Below are the code and all the weights of a small trained network. Each question names an input and a class and asks about switching units off, where a switched-off unit gives its printed mean instead of its output.

import numpy as np


def w(rows, s, z=0):
    codes = np.array(rows[::2]) - 128.0
    scale = np.full(codes.shape[1], s)
    scale[-1] = z or s
    return codes * scale


def norm(h):
    return h / np.sqrt((h * h).mean(-1, keepdims=True) + 1e-5)


def f(y):
    return y / 2 * (1 + np.tanh(0.7978845608 * (y + 0.044715 * y**3)))


def log_softmax(a):
    a = a - a.max(-1, keepdims=True)
    return a - np.log(np.exp(a).sum(-1, keepdims=True))


def net(x, mask):
    res = np.array(x, float).reshape(1, 5) / 4 @ E
    u = 0
    for l in range(4):
        y = f(norm(res) @ A[l][:, :-1].T + A[l][:, -1])
        res = res + np.where(mask[u : u + 7], y, B[l][:, -1]) @ B[l][:, :-1]
        u += 7
    return log_softmax(norm(res)[-1] @ U[:, :-1].T + U[:, -1])


A, B = {}, {}
E = w([
[139,100,77,241,70,180,150,128,114,94,69],'x0',
[70,47,74,119,33,126,204,35,114,111,145],'x1',
[89,85,36,130,144,134,37,133,50,215,88],'x2',
[70,111,106,106,189,254,204,166,147,116,104],'x3',
[236,63,153,136,189,192,126,72,115,197,178],'x4',
],0.0067)
A[0] = w([
[150,192,134,189,193,125,119,142,101,112,109,84],'L0N0',
[98,127,108,148,61,140,131,4,166,119,136,44],'L0N1',
[67,202,133,168,96,89,149,152,87,109,83,13],'L0N2',
[151,71,56,146,113,129,101,144,71,213,24,85],'L0N3',
[206,137,151,170,65,58,110,114,79,109,99,88],'L0N4',
[158,147,126,255,94,173,116,127,70,83,84,3],'L0N5',
[191,146,179,127,102,152,69,203,135,135,123,98],'L0N6',
],0.0064,0.0025)
B[0] = w([
[147,71,59,137,168,113,157,183,42,54,52,171],'L0N0',
[141,118,158,108,112,119,162,149,86,132,62,197],'L0N1',
[189,73,103,106,62,153,105,171,160,98,182,180],'L0N2',
[157,142,162,64,127,142,93,133,178,75,88,253],'L0N3',
[70,109,145,199,173,227,105,143,101,94,115,212],'L0N4',
[73,186,59,116,196,64,184,66,245,254,165,202],'L0N5',
[139,117,151,105,151,68,173,139,104,101,122,186],'L0N6',
],0.0084,0.0039)
A[1] = w([
[254,62,121,159,155,147,130,64,122,157,142,85],'L1N0',
[181,104,129,168,92,115,184,215,99,178,104,39],'L1N1',
[100,109,113,119,165,180,170,128,117,154,160,99],'L1N2',
[160,180,162,168,123,132,188,109,129,79,158,72],'L1N3',
[151,122,134,168,122,50,80,53,115,119,142,186],'L1N4',
[98,143,114,137,65,85,130,204,121,131,143,5],'L1N5',
[131,102,155,63,67,143,154,54,118,141,100,51],'L1N6',
],0.0085,0.0024)
B[1] = w([
[104,128,72,70,84,99,174,232,162,82,227,254],'L1N0',
[145,100,103,121,200,77,112,136,102,163,111,133],'L1N1',
[87,131,170,174,107,162,125,145,129,118,171,181],'L1N2',
[182,95,159,34,115,152,29,98,192,145,64,198],'L1N3',
[81,161,152,177,175,254,132,120,144,98,164,187],'L1N4',
[107,118,101,117,87,135,167,166,152,147,176,161],'L1N5',
[153,117,152,153,133,73,135,118,86,160,98,212],'L1N6',
],0.0098,0.0051)
A[2] = w([
[68,104,188,149,156,201,178,154,135,90,73,122],'L2N0',
[76,212,106,177,38,83,106,152,170,89,114,166],'L2N1',
[92,223,156,58,171,79,151,113,87,169,190,196],'L2N2',
[177,118,157,55,114,113,81,166,175,118,125,147],'L2N3',
[62,130,123,111,73,131,126,177,140,71,92,98],'L2N4',
[110,107,36,79,127,166,2,129,55,181,135,61],'L2N5',
[168,59,174,159,135,148,96,176,124,170,133,5],'L2N6',
],0.0068,0.0022)
B[2] = w([
[157,98,138,184,147,159,2,108,97,111,134,217],'L2N0',
[142,116,134,91,202,141,157,139,122,147,184,209],'L2N1',
[87,147,51,240,90,145,156,112,133,190,97,206],'L2N2',
[119,42,69,132,87,160,145,120,126,152,77,255],'L2N3',
[188,116,134,123,153,149,123,195,124,165,216,214],'L2N4',
[158,64,184,80,90,125,160,102,237,28,105,199],'L2N5',
[115,110,201,78,127,101,136,182,103,185,130,125],'L2N6',
],0.0084,0.0042)
A[3] = w([
[113,141,137,185,181,125,188,91,255,195,125,254],'L3N0',
[97,138,186,156,192,166,65,122,136,56,181,115],'L3N1',
[198,150,97,104,179,138,125,200,117,137,100,124],'L3N2',
[177,40,57,131,140,107,104,141,169,83,66,167],'L3N3',
[73,75,117,120,72,169,195,43,81,82,166,149],'L3N4',
[118,126,127,173,109,143,105,59,93,113,46,105],'L3N5',
[65,129,121,152,109,145,130,107,135,221,104,166],'L3N6',
],0.0068,0.0021)
B[3] = w([
[2,176,68,99,134,106,73,37,134,135,103,216],'L3N0',
[109,89,116,163,110,169,70,107,77,145,117,192],'L3N1',
[90,161,157,149,87,34,204,113,70,105,151,195],'L3N2',
[119,154,183,140,80,132,158,31,136,175,131,254],'L3N3',
[143,211,145,158,239,59,99,188,91,102,80,204],'L3N4',
[86,75,90,72,115,131,190,250,132,153,163,157],'L3N5',
[155,216,127,133,112,104,104,31,154,171,138,148],'L3N6',
],0.008,0.006)
U = w([
[107,105,103,108,99,112,187,238,160,115,227,139],'0',
[51,191,98,164,160,110,130,69,173,158,121,159],'1',
[151,88,196,84,90,133,104,95,190,74,53,171],'2',
[114,111,165,207,158,186,55,168,56,99,154,168],'3',
[136,137,173,155,168,23,182,170,9,115,62,130],'4',
[150,128,128,184,65,125,138,116,106,188,122,92],'5',
[243,157,77,159,99,135,110,120,82,141,110,3],'6',
],0.012,0.0053)

Each question gives the input, the list of numbers given to net, and the class t.
The units are the neurons (one row each of A and B). Each row of codes is followed by its name. A weight is (code - 128) times the scale printed after its matrix; where a second scale follows, it is the last column's (A, B and U).
mask holds one flag per neuron, layer by layer. A switched-off neuron (its flag False) gives its mean, the last column of its row in B, instead of its output. The means were averaged over made-up inputs and are rounded, as every weight is.
A unit's drop is (log p(t) with every unit on - log p(t) with that unit switched off) / (log p(t) with every unit on - log p(t) with every unit switched off).
most important unit: the unit with the biggest drop
top k neurons: the k neurons with the biggest drops, biggest first
k most important neurons of layer l: the k neurons of layer l with the biggest drops, biggest first
input [4,-6,4,-3,3], class 4: top 2 neurons => [L0N0 L0N6]
input [-4,2,6,7,1], class 3: top 3 neurons => [L1N2 L1N3 L2N0]
input [-8,-6,-4,-6,1], class 1: top neuron => [L2N2]
input [7,-5,-5,-4,-5], class 1: top 3 neurons => [L0N5 L1N0 L3N0]
input [8,-7,-3,-7,5], class 1: top 2 neurons => [L0N5 L3N0]
input [3,2,8,-4,-5], class 2: top 2 neurons => [L2N5 L1N0]
input [2,1,8,7,-3], class 2: top 2 neurons => [L2N5 L0N3]
input [-4,-3,7,-6,5], class 2: top 2 neurons => [L2N5 L0N5]
input [7,6,2,3,7], class 0: top 2 neurons => [L1N0 L2N2]
input [-7,-7,-7,5,-6], class 1: top 2 neurons => [L2N2 L1N0]
input [1,-5,-4,-7,-5], class 3: 2 most important neurons of layer 0 => [L0N4 L0N1]
input [-8,-6,4,-7,-8], class 0: 3 most important neurons of layer 1 => [L1N5 L1N6 L1N1]
input [-6,2,-6,-1,-5], class 1: 4 most important neurons of layer 0 => [L0N0 L0N3 L0N4 L0N1]
input [-8,6,-8,5,-1], class 1: most important unit => L2N2
input [0,8,8,8,6], class 2: 3 most important neurons of layer 1 => [L1N4 L1N6 L1N5]
input [-5,8,-1,6,-5], class 4: 2 most important neurons of layer 0 => [L0N5 L0N4]
input [6,7,6,-2,5], class 4: 3 most important neurons of layer 1 => [L1N6 L1N3 L1N0]
input [2,8,3,5,-6], class 4: 3 most important neurons of layer 1 => [L1N0 L1N6 L1N4]
input [-2,-5,-8,1,-5], class 2: 2 most important neurons of layer 1 => [L1N3 L1N0]
input [7,-3,5,5,-8], class 0: most important unit => L0N2
